Here is a tiny trained network, its code and every weight. The questions are about switching its units off for an input and a target symbol, where a switched-off unit gives its printed mean instead of its output.

import numpy as np


def w(rows, s, z=0):
    codes = np.array(rows[::2]) - 128.0
    scale = np.full(codes.shape[1], s)
    scale[-1] = z or s
    return codes * scale


def f(y):
    return y / 2 * (1 + np.tanh(0.7978845608 * (y + 0.044715 * y**3)))


def softmax(a):
    e = np.exp(a - a.max(-1, keepdims=True))
    return e / e.sum(-1, keepdims=True)


def log_softmax(a):
    a = a - a.max(-1, keepdims=True)
    return a - np.log(np.exp(a).sum(-1, keepdims=True))


def net(x, mask):
    ids = ['βγδεζηθμξτφω'.index(c) for c in x.split()]
    T = len(ids)
    res = E[ids] + P[:T]
    u = 0
    for l in range(2):
        r = res
        for j in range(2):
            rows = slice(4 * j, 4 * j + 4)
            q, k, v = (r @ M[l][rows].T for M in (Q, K, V))
            z = softmax(np.where(np.tri(T) > 0, q @ k.T / 4**0.5, -1e9)) @ v
            o = O[l][rows]
            res = res + np.where(mask[u + j], z, o[:, -1]) @ o[:, :-1]
        u += 2
        y = f(res @ A[l][:, :-1].T + A[l][:, -1])
        res = res + np.where(mask[u : u + 16], y, B[l][:, -1]) @ B[l][:, :-1]
        u += 16
    return log_softmax(res[-1] @ U[:, :-1].T + U[:, -1])


Q, K, V, O, A, B = {}, {}, {}, {}, {}, {}
E = w([
[140,87,77,79,109,168,169],'β',
[82,133,88,1,79,134,143],'γ',
[107,76,110,104,75,121,215],'δ',
[152,146,105,106,82,136,205],'ε',
[82,183,68,98,133,133,76],'ζ',
[33,131,102,154,80,111,82],'η',
[142,136,85,212,98,154,160],'θ',
[138,175,176,203,81,122,163],'μ',
[152,90,237,149,91,144,118],'ξ',
[147,70,158,183,109,201,108],'τ',
[129,187,193,63,72,153,63],'φ',
[207,162,180,167,125,208,95],'ω',
],0.0092)
P = w([
[150,129,136,117,141,110,137],'0',
[98,138,139,117,144,154,155],'1',
[159,131,123,125,79,113,97],'2',
[81,151,143,138,119,192,148],'3',
[147,137,117,145,39,139,84],'4',
[65,173,152,163,106,231,140],'5',
[122,142,106,134,2,155,67],'6',
],0.0099)
Q[0] = w([
[194,110,116,124,139,58,115],'L0H1',
[134,117,76,84,112,81,113],'L0H1',
[160,142,114,130,10,145,71],'L0H1',
[75,129,157,114,223,125,185],'L0H1',
[98,167,97,121,87,178,156],'L0H2',
[150,89,140,122,125,81,97],'L0H2',
[125,73,111,107,253,54,171],'L0H2',
[99,137,120,134,184,143,191],'L0H2',
],0.013)
K[0] = w([
[254,89,212,213,217,63,151],'L0H1',
[167,112,133,221,79,169,220],'L0H1',
[145,172,151,166,38,190,53],'L0H1',
[101,93,83,91,222,94,187],'L0H1',
[45,183,97,157,45,163,120],'L0H2',
[208,132,153,159,183,115,145],'L0H2',
[160,67,108,46,180,54,218],'L0H2',
[48,57,100,49,142,93,169],'L0H2',
],0.0082)
V[0] = w([
[153,50,150,210,148,88,140],'L0H1',
[149,136,68,72,98,185,154],'L0H1',
[80,127,167,82,185,67,112],'L0H1',
[73,121,117,36,124,142,112],'L0H1',
[122,117,151,150,106,106,195],'L0H2',
[1,42,69,134,82,67,74],'L0H2',
[209,64,87,153,167,174,176],'L0H2',
[157,123,114,82,167,164,56],'L0H2',
],0.006)
O[0] = w([
[165,88,118,158,105,53,106,5],'L0H1',
[137,136,94,100,117,211,180,229],'L0H1',
[103,121,166,134,207,105,130,22],'L0H1',
[77,116,157,108,180,194,163,176],'L0H1',
[165,121,150,153,97,89,189,140],'L0H2',
[1,67,118,147,98,92,130,88],'L0H2',
[243,78,71,178,177,163,147,65],'L0H2',
[113,127,113,94,189,195,71,94],'L0H2',
],0.0059,0.0024)
A[0] = w([
[157,131,207,109,37,162,105,254],'L0N1',
[163,138,60,84,134,220,178,170],'L0N2',
[52,183,165,80,126,128,133,156],'L0N3',
[122,103,2,53,35,37,154,197],'L0N4',
[103,181,91,59,110,128,47,236],'L0N5',
[145,235,247,33,125,150,156,178],'L0N6',
[151,58,224,188,94,210,88,253],'L0N7',
[76,150,32,85,66,146,145,164],'L0N8',
[93,183,52,73,106,135,79,210],'L0N9',
[224,58,112,90,213,140,178,168],'L0N10',
[214,140,126,207,83,120,117,158],'L0N11',
[182,150,93,129,76,136,53,219],'L0N12',
[152,126,198,107,77,156,65,217],'L0N13',
[214,170,215,135,108,122,166,171],'L0N14',
[102,144,54,228,107,187,199,235],'L0N15',
[83,94,159,165,101,196,237,211],'L0N16',
],0.0057,0.0038)
B[0] = w([
[141,126,148,76,22,154,111,254],'L0N1',
[156,134,71,75,151,209,141,200],'L0N2',
[100,162,177,107,149,112,135,178],'L0N3',
[82,135,67,109,97,8,185,190],'L0N4',
[74,194,117,106,102,104,107,201],'L0N5',
[191,195,193,56,111,130,103,209],'L0N6',
[152,81,177,137,51,234,87,212],'L0N7',
[71,155,100,85,129,102,187,210],'L0N8',
[71,185,103,104,132,106,134,199],'L0N9',
[218,29,109,87,255,92,130,131],'L0N10',
[211,120,104,162,82,111,113,166],'L0N11',
[131,166,82,142,42,128,87,191],'L0N12',
[136,141,167,95,44,157,96,198],'L0N13',
[215,130,163,97,96,122,144,166],'L0N14',
[89,136,84,194,86,179,190,223],'L0N15',
[70,102,158,111,78,204,180,224],'L0N16',
],0.0061,0.007)
Q[1] = w([
[157,101,141,165,214,63,70],'L1H1',
[164,113,133,176,167,56,29],'L1H1',
[152,185,114,74,102,146,105],'L1H1',
[117,125,206,122,182,226,206],'L1H1',
[122,148,82,78,1,120,113],'L1H2',
[140,148,175,127,133,231,156],'L1H2',
[209,97,122,145,123,58,28],'L1H2',
[95,159,156,87,105,221,172],'L1H2',
],0.0087)
K[1] = w([
[172,74,146,96,184,99,181],'L1H1',
[207,72,174,113,171,113,161],'L1H1',
[124,167,125,144,128,199,117],'L1H1',
[32,157,135,2,127,97,141],'L1H1',
[143,139,140,167,59,211,73],'L1H2',
[28,192,102,63,157,144,85],'L1H2',
[225,68,154,113,205,162,118],'L1H2',
[59,196,116,130,99,155,98],'L1H2',
],0.0076)
V[1] = w([
[121,119,90,72,92,118,189],'L1H1',
[167,121,136,136,72,150,223],'L1H1',
[113,145,187,203,164,98,86],'L1H1',
[151,117,136,144,114,172,128],'L1H1',
[155,254,185,74,129,88,131],'L1H2',
[73,123,107,140,118,48,209],'L1H2',
[108,106,229,70,91,130,63],'L1H2',
[134,217,41,90,175,131,123],'L1H2',
],0.0083)
O[1] = w([
[174,117,166,98,213,100,168,220],'L1H1',
[184,132,114,135,139,45,170,221],'L1H1',
[50,154,130,171,44,144,108,6],'L1H1',
[166,110,78,148,113,104,134,157],'L1H1',
[154,254,161,174,167,178,125,239],'L1H2',
[62,138,190,93,101,138,220,75],'L1H2',
[125,97,200,202,219,109,77,244],'L1H2',
[134,185,67,87,133,236,137,135],'L1H2',
],0.008,0.013)
A[1] = w([
[118,154,172,110,156,71,151,212],'L1N1',
[133,55,91,96,202,86,127,95],'L1N2',
[18,166,135,118,52,161,131,198],'L1N3',
[183,109,158,156,66,182,107,252],'L1N4',
[80,124,121,126,195,207,118,64],'L1N5',
[153,140,203,148,134,155,62,135],'L1N6',
[146,133,138,79,167,133,175,55],'L1N7',
[127,172,136,104,169,90,109,174],'L1N8',
[181,162,116,102,181,109,101,131],'L1N9',
[169,175,77,70,110,124,121,152],'L1N10',
[109,88,145,58,70,125,181,104],'L1N11',
[148,129,43,73,120,130,161,12],'L1N12',
[115,174,132,96,159,51,149,138],'L1N13',
[122,2,71,101,53,103,139,180],'L1N14',
[117,92,100,189,131,53,86,2],'L1N15',
[84,132,109,116,162,221,184,95],'L1N16',
],0.0066,0.0033)
B[1] = w([
[125,94,162,175,114,141,177,199],'L1N1',
[59,102,169,122,163,134,58,164],'L1N2',
[71,77,121,132,39,184,56,178],'L1N3',
[62,169,70,84,144,47,160,229],'L1N4',
[154,161,145,95,66,38,131,220],'L1N5',
[66,105,63,157,153,125,187,255],'L1N6',
[155,94,130,116,164,162,149,215],'L1N7',
[144,96,120,186,108,153,147,201],'L1N8',
[120,79,104,157,105,158,126,250],'L1N9',
[147,91,101,140,76,175,129,213],'L1N10',
[72,69,125,187,180,192,128,170],'L1N11',
[102,75,82,173,130,225,111,180],'L1N12',
[185,106,162,189,110,138,199,186],'L1N13',
[2,222,73,61,204,60,114,201],'L1N14',
[162,43,172,74,178,187,88,185],'L1N15',
[161,149,172,82,137,68,27,246],'L1N16',
],0.0058,0.011)
U = w([
[97,59,92,109,190,210,87,46],'β',
[192,166,203,24,202,105,140,55],'γ',
[79,102,146,136,196,113,199,48],'δ',
[191,67,130,170,80,217,200,77],'ε',
[128,193,95,37,37,174,42,165],'ζ',
[62,58,183,164,45,191,124,252],'η',
[65,181,1,134,90,100,201,184],'θ',
[172,210,163,160,8,13,203,134],'μ',
[164,28,240,175,151,120,80,121],'ξ',
[99,146,110,33,196,22,64,163],'τ',
[79,184,106,235,199,146,136,168],'φ',
[206,132,59,146,91,169,34,94],'ω',
],0.0033,0.0029)

Each question gives the input, a string of symbols that net reads in full, and the target symbol t.
The units are the heads (4 rows each of Q, K, V and O) and the neurons (one row each of A and B). Each row of codes is followed by its name. A weight is (code - 128) times the scale printed after its matrix; where a second scale follows, it is the last column's (O, A, B and U).
mask holds one flag per unit, layer by layer, with each layer's heads first. A switched-off unit (its flag False) gives its mean, the last column of its rows in O or B, instead of its output. The means were averaged over made-up inputs and are rounded, as every weight is.
A unit's drop is (log p(t) with every unit on - log p(t) with that unit switched off) / (log p(t) with every unit on - log p(t) with every unit switched off).
top k neurons: the k neurons with the biggest drops, biggest first
top k neurons in layer l: the k neurons of layer l with the biggest drops, biggest first
which heads matter: for each layer, one digit per head in row order, 1 if its drop is at least 0.15 and else 0, layers parted by /
input τ θ ζ, target τ: which heads matter	11 / 01
input ε γ γ η γ ζ, target ζ: which heads matter	00 / 01
input φ μ β γ ε, target ε: which heads matter	10 / 10
input μ τ ε ξ θ, target ξ: top 4 neurons	L0N7, L0N4, L1N15, L0N16
input ε β γ γ η ε β, target η: top neuron	L1N3
input τ θ β, target τ: top 3 neurons	L1N14, L0N7, L0N4
input ξ ξ η θ ε ζ β, target ζ: which heads matter	00 / 11
input β η θ η θ, target θ: which heads matter	10 / 01
input ε μ φ ξ γ τ, target γ: top 2 neurons	L1N16, L0N4
input γ γ ζ ξ γ ξ, target γ: top 3 neurons in layer 0	L0N4, L0N8, L0N12
input γ δ τ μ θ, target τ: top 3 neurons	L1N14, L0N7, L0N4
input ω φ ξ μ ω θ, target φ: which heads matter	01 / 01
input ζ ω φ θ μ, target φ: which heads matter	01 / 01
input μ ζ β, target μ: top neuron	L0N4
input φ ζ ω, target ω: which heads matter	11 / 01
input ε ξ ε, target ξ: which heads matter	00 / 01
input ξ γ β, target ξ: which heads matter	10 / 01
input γ φ ξ ε, target φ: which heads matter	01 / 01
input ζ θ φ δ, target φ: which heads matter	00 / 01
input β δ ξ β μ, target ξ: top 3 neurons in layer 0	L0N7, L0N4, L0N8
input ξ γ γ θ ζ ω, target ζ: which heads matter	00 / 01
input ε θ θ τ ε θ η, target θ: top 3 neurons	L0N4, L1N14, L0N15
input φ δ τ ζ θ θ θ, target θ: top 2 neurons	L0N15, L1N14
input γ ω ξ δ γ δ, target γ: top 2 neurons	L1N16, L0N5
input β ε ε φ δ η β, target η: top neuron	L0N15
input β θ η η ξ ε δ, target ξ: top 2 neurons in layer 1	L1N15, L1N4
